[  2  -5 -23   5   9   2  -3 -25  11   4 -14   5   7   8  -9 -20   2  -7
  38   0 -21 -13]
<96>.M
[ -2   0  -2   2   6   3  12   3  -7   3 -13  -3   4   4  -9  -9   2  -7
  22   1  -4 -13]
<96>.U
[ -9   6   2   5   6  -1   5   2  -4  -1  -8  -3  -1   4 -12 -14  -3  -1
  22   2  -5 -33]
<96>.U
[  1  -2   0   1   6  -2   6   1  -2   1  -5   0   4   3 -10  -9   2  -1
  15   3  -4 -21]
<96>.U
[  0   2  -5   5   7   7  -1   6  -3   2 -13  13  -3  -1 -11  -3   0  -6
  20   3  -8 -23]
<96>.U
[ -5   2   4  -3   7  -2   3   5  -9   0  -5  -2   1   2 -12  -8  -6   2
  21   2  -8 -18]
<94>.P
[  1  -1  -1   1   2   1   6   3  -3   0  -7  -3   5   9  -9 -13   2  -1
  19   0  -4 -12]
<96>.M
[ -4   3  -1   6   3  -1   2   2  -2   1  -6 -10   5   1 -16 -10  -4  -3
  25   4  -8 -19]
<96>.K
[ -8   7   3   7   6   2   7   7 -12  -1  -7   2  -1   2  -7  -7  -3 -14
  23   3  -7 -32]
<96>.K
[-9  2 10 -2  0 -4  0  3 -3 -1  0 -2  3  2 -7 -4 11  1 10  4 -3 -3]
<94>.Q
[ -4  -8   4   4   8  -4   8   6  10  -7  -5  -6   0   4 -10 -10  -8  -2
  22   5   2 -25]
<88>.R
[ -7   3  -2   1   7   6   1  -1  -7   0 -10  -1   3   2  -4 -11   4  -4
  17   0  -3 -17]
<96>.M
[  1   4   8   1   7  -1   2   5  -2  -2  -6   2  -1   2 -10 -12  -9   5
  20  -2  -6 -25]
<88>.L
[  2   1   8  -4  11   3   6   1   4  -6   2  -4  -2   3 -12  -9  -6   1
  15  -2   5 -21]
<88>.B
[ -4  -1   2   3  10  -2   4   7  -2  -5  -2  -2   0   3 -10 -15  -8   1
  16  -2  -1 -27]
<88>.R
[ -5   4  -3   6   7   8   3   2 -18   1  -7  -4   6   4  -9 -14  -1   3
  25   1 -12 -29]
<96>.U
[ -6   1   1   3   6  -1   0   2   7  -3  -4  -4  -3   2 -10 -12  -2   0
  16  -4  -4 -14]
<88>.R
[ -5   3   1   0   1  -3   4   3  -5   5  -5  -2   5   0 -11  -5   4  -4
  15   7   3  -8]
<96>.M
[-13   2 -14  32   6  -1   8   1  -5   2  -8   6   0   1 -11 -10   0   1
  21   7  -6 -23]
<96>.M
[  5  -1 -10   2   9   5   3   0  -1   7  -9  -2   5   1 -12 -11   0  -4
  26   2  -7 -16]
<96>.K
[ -6   1   5   4   9   2   4   7   4  -1  -3  -3   4  -5 -12 -11  -6  -2
  23  -5   2 -19]
<88>.R
[ -5   5  -2   1   4   1   2   4  -2   5  -6   0  -2   0 -11  -6  -1  -8
  20   3  -1 -16]
<96>.K
[ -3  -1  -2   1   3  -3   1   4  -5  -2  -2   3  -8   1  -7  -8  -4   1
  19   0  -4 -13]
<94>.P
[ -4   2   6  -2   8   0   2   7  -5  -3   6   2   8  -1  -7 -16   4   2
  23  -7  -9 -13]
<94>.Q
[  1   1   3  -4   6  -4  -1   2   7  -7 -27  -4  -2   6  -7 -10  -6  -2
  17   3   4 -10]
<88>.B
[ -7   1  -3   1   5   0   6  -1  -6   6  -2   2   4  -3 -12  -5   5  -5
  17   2  -1 -23]
<96>.U
[ -3   1   8   1  16   0   3   2  -3  -9  -8  -6  -2   2 -10 -12  -8   4
  15  -6   1 -32]
<88>.R
[  1   1   5   2  12   1  -1   1   7  -4  -3  -2  -1   6 -11  -9  -9  -2
  17   0  -4 -24]
<88>.R
[ -3  -3   3  -1   7  -1  -2   9   6  -2  13  -4   1   4  -9  -4  -8  -1
   9  -9   2 -10]
<88>.B
[ -5   3   2   0 -10   6   6   1  -4   4  -4   1   5   3 -10  -7   2  -1
   4  10   4 -20]
<96>.K
[ -4   6   8  -4  10  -1   1   7  -4   1  -2  -1   1   3 -13 -10  -1  -2
  27   5  -2 -15]
<94>.Q
[ -4 -12  -1   4  -5  -4   3   1  -3   4 -11  -3  -2   6 -35 -12  -2   3
  25   4 -10 -26]
<96>.K
[ -2   2   3   2   6   0   3   9   4   0   1   1   1 -21 -12  -6  -8  -1
  18   5   6  -5]
<94>.J
[ -3   3   3  -3   5  -2   4   4  -9   1  -3  -6   3   3  -8 -14 -10   1
  21   2  -5 -13]
<94>.Q
[ -3   3   2   3   2   1   2   3  -2  -4  -6  -3   4  12  -4 -13  -2   0
  21   0 -10 -23]
<96>.K

[ -4  -7   1   5   0   0   2  -2  -1   3   0   4  -3   0   6 -10   1  -3
  -7  -1   3   6]
[97].hf
[  0  -2   0 -24  -1   2   0  -4  -2   9  -3  -9   2   4   2 -16  12   2
   0  -9   4  10]
[98].cn
[ -5  -8   6  10   3  -2   4  -5   2   2   0  -9  -5  -3   3 -19   8 -17
 -10  10   4   5]
[97].sb
[  0  -2   2   1  -2   0   3   2   1   2  -1   1   0  -2  -2 -13   5  -3
   3  11   0   4]
[97].hf
[  3  -5   0   2  11  -2   4  -1   0   6   4 -18  -1  -1   1   1  10  -8
  -2   0   4   5]
[98].rt
[ -2   5   4   4  -8   5   2   1   1   4  -2  -6  -2  -5   0  -3  12  -4
 -14   1   2  -5]
[94].nj
[ 5 -4  0  5  1 -2 -8  1  0  4  0 -5 -1  4 -2  4 12 -2 -1 -3  0 13]
[98].rt
[ -3   2   1   1  -1   5  -2   0   0   1   7 -14   1  -6  -4  11  13   0
  -3  -2   2  -5]
[94].nj
[ 1  2  2  2  1 14  2  5 -6  4 -6 -4 -4  6 -3 10 -2 11 12 -4 -3  5]
[98].rt
[ 2 -5 -3  3  0 10 -1  2  3  1 -3 -3 -1  1  3 -7  3 -6  1 -8  3 -4]
[94].Lg
[ -1   0   7   2  -1  -1   4  -2   0  11   1 -13  -1  -2  -3   2   7  -3
  -9   4   2  -8]
[94].nj
[  7  -6 -10  -6  -5  13 -10   7  -1  19  -7   4   5  11  -1 -15 -17  13
   6 -24   0   3]
[98].rt
[ -1  -4   4   8   0   5   2   1   1   7  -5 -11   0  -1   2   0   4  -4
  -4  -1   0   4]
[98].cn
[  1  -4  -3  -5  -9   5  -1   0  -1  12   0   4   0   6  -1  -8  -4   7
  -4  -7  -1 -10]
[90].qp
[ -3   1   2   3  -3   6   1  -1   2   7  -1  -8  -1  -1  -4   0  11  -3
  -7   3   6 -11]
[94].Lg
[  1  -3   5   2  -8  -1   7   0   1   7   1 -12   5  -9   3  -4  11   0
  -5   3   4  -3]
[90].ns
[  6   0   1   3  -2   2 -10   1   2  -1  -2   1   1   5   1  -7   0  -7
  -3  -2  -1  -4]
[97].sb
[  4  -4   2   8   6   5   1   2   7   6  -1 -14  -7   6   2   1   0  -3
   8   7   2  13]
[97].sb
[ -2  -1  -3   8  -4  -3   0   1  -3  -4   0 -12   5   0   0  -7   3   1
   1  -6   1  10]
[98].rt
[ 7 -1  1  1 -5 -2  6 -2  1  7 -2 -9  4 -3 -4  4 18 -2 -3 -4  0  2]
[98].cn
[ -3  -6   1  -1   0   7  -3   1   2   9  -2   4  -5  -5   5 -14   3   0
  -5   3   1  -4]
[97].hf
[ 3  0 -1 -3  9  2  1  0  2  9  0  2 -2 -1  4 -8  0  1  0  6  1 -3]
[97].hf
[-1  1 -2 -3 -3  6 -2 -5 -1  5  1 -4  5  5  1 -8 -7  0 -2 -6  1 -7]
[94].Lg
[-1 -4 -4  6  5  0  2 -2  1  2 -2 -9 -1  5 -1 -8  3  4 -4  0  2  6]
[98].rt
[-1 -3  3  1 -4  6  1 -6  0 18  0 -2 -4  2 -1 -2  5  0  0  2 -4 -6]
[90].qp
[  3  -6   2  10   0   1  -1  -1  -1  -1  -7 -16   0  -2   1  -8  11  -3
  -2   5   3  12]
[98].cn

[ 2 -4  8 -2  1 -1 -4 -5  5  0  3 -3 -4  4  3 -3  2  3  6  1  0  3]
jn.qz
[ 1 -5  6 -3 -1 -4 -6  0  9 -1  1 -4 -2  1  4 -3  4  5 11  5  4  3]
jn.tb
[ 2 -5  6 -1  1 -8 -2 -1  4  2  1 -4 -2 -2  3  0  2  5  6  3  2  0]
jn.qz
[ 0 -3 -2 -3 -1 -8 -6 -5  1 -1  0  3  1  2  5 -2  0  4  5  5 -1 -2]
jn.tb
[ 0  4 -1 -1 -4 -6  3  9 -3  1  0 -3 -1 -2  5 -3  1 -2  5  3  1 -3]
ll.nz
[-3 -2 -5  4 -3 -9  3 11 -3  1 -5 -3  2 -2  5 -5  5  3  8  0  4  1]
ll.nz
[ 0  2 -8 -1 -2 -4 -5  2 -2 -3  0 -3 -1  0  6 -3 -1  0 11  2  4 -2]
jn.qz
[ 3 -3  7 -2  1 -1 -5 -5  6  0 -2  0 -1  1  2 -1  3  4  7  3  1  1]
jn.tb
[ 0  4  1 -4 -1 -2  0 -1  1  0  1 -2  0 -1  6 -4  4  7  4  5  3 -2]
jn.qz
[  1   1  11  -3   1  -4 -11  -3   4   1   3  -4  -2  -3   5  -2   5   6
   7   6   3   1]
jn.tb
[ 1  5  2  2 -2 -8 -1  4 -2  2 -2 -5  0  1  7 -1 -1 -3 10  5  5  4]
ll.nz
[ 1  4  7  0 -2 -9  5  7  1 -2  2 -4 -5 -5  4 -1  5  1  1  4  0 -2]
ll.Zh
[ 3 -2  2 -3 -1 -2 -4 -3  5  0  0 -1 -1 -1  3  1  6  5  8  0 -1  1]
jn.tb
[ 3 -5  2 -2  2  1  3 -1  2 -3  5 -4  1  4 -4  2  2 -1  8  3  4 -4]
jn.qz
[ 1  1  4 -3  0  1 -4 -2  5 -2  0 -5  2  1  2 -1  3  1  8  3  3  1]
jn.qz
[ 0 -2  0 -4 -2 -4 -2 -2  2  0  2 -6  1 -1  4 -2  4  3 11  5  5 -2]
jn.qz
[ 1 -3  7 -2  1 -2 -5 -2  6 -2  1  1 -1  2  1  3  0  1  7  2  0  1]
jn.tb
[  2   2   3   5  -1 -12   0   1  -1   2   2  -3  -3  -3   6  -2   1   5
   2   4  -1   1]
ll.nz

[ 2  1 -2  0 -3 -1 -1  2  1 -1 -3 -4  2  1 -2  3  3  1  1  3  3 -1]
(30).jp
[ 2  1 -4  1 -3 -1  2  4  3  2 -2 -3 -1  3 -1 -6  3  3  0  0  4 -2]
(30).tr
[ 2  7 -8 -2 -6 -5  0 14  2  0 -4 -1 -5  2 -4  0 12  3 -4  4  0 12]
(37).sm
[ 0 -4 -4 -1 -4 -1  2  1  0  1  0  0 -4  2 -2 -2 -1 -1 -5 -3  0  2]
(39).ff
[ 0 -3 -3 -2 -6  2  2  5  1  3 -1  0 -4  4  0 -3  2 -2 -4 -3 -2  5]
(39).qg
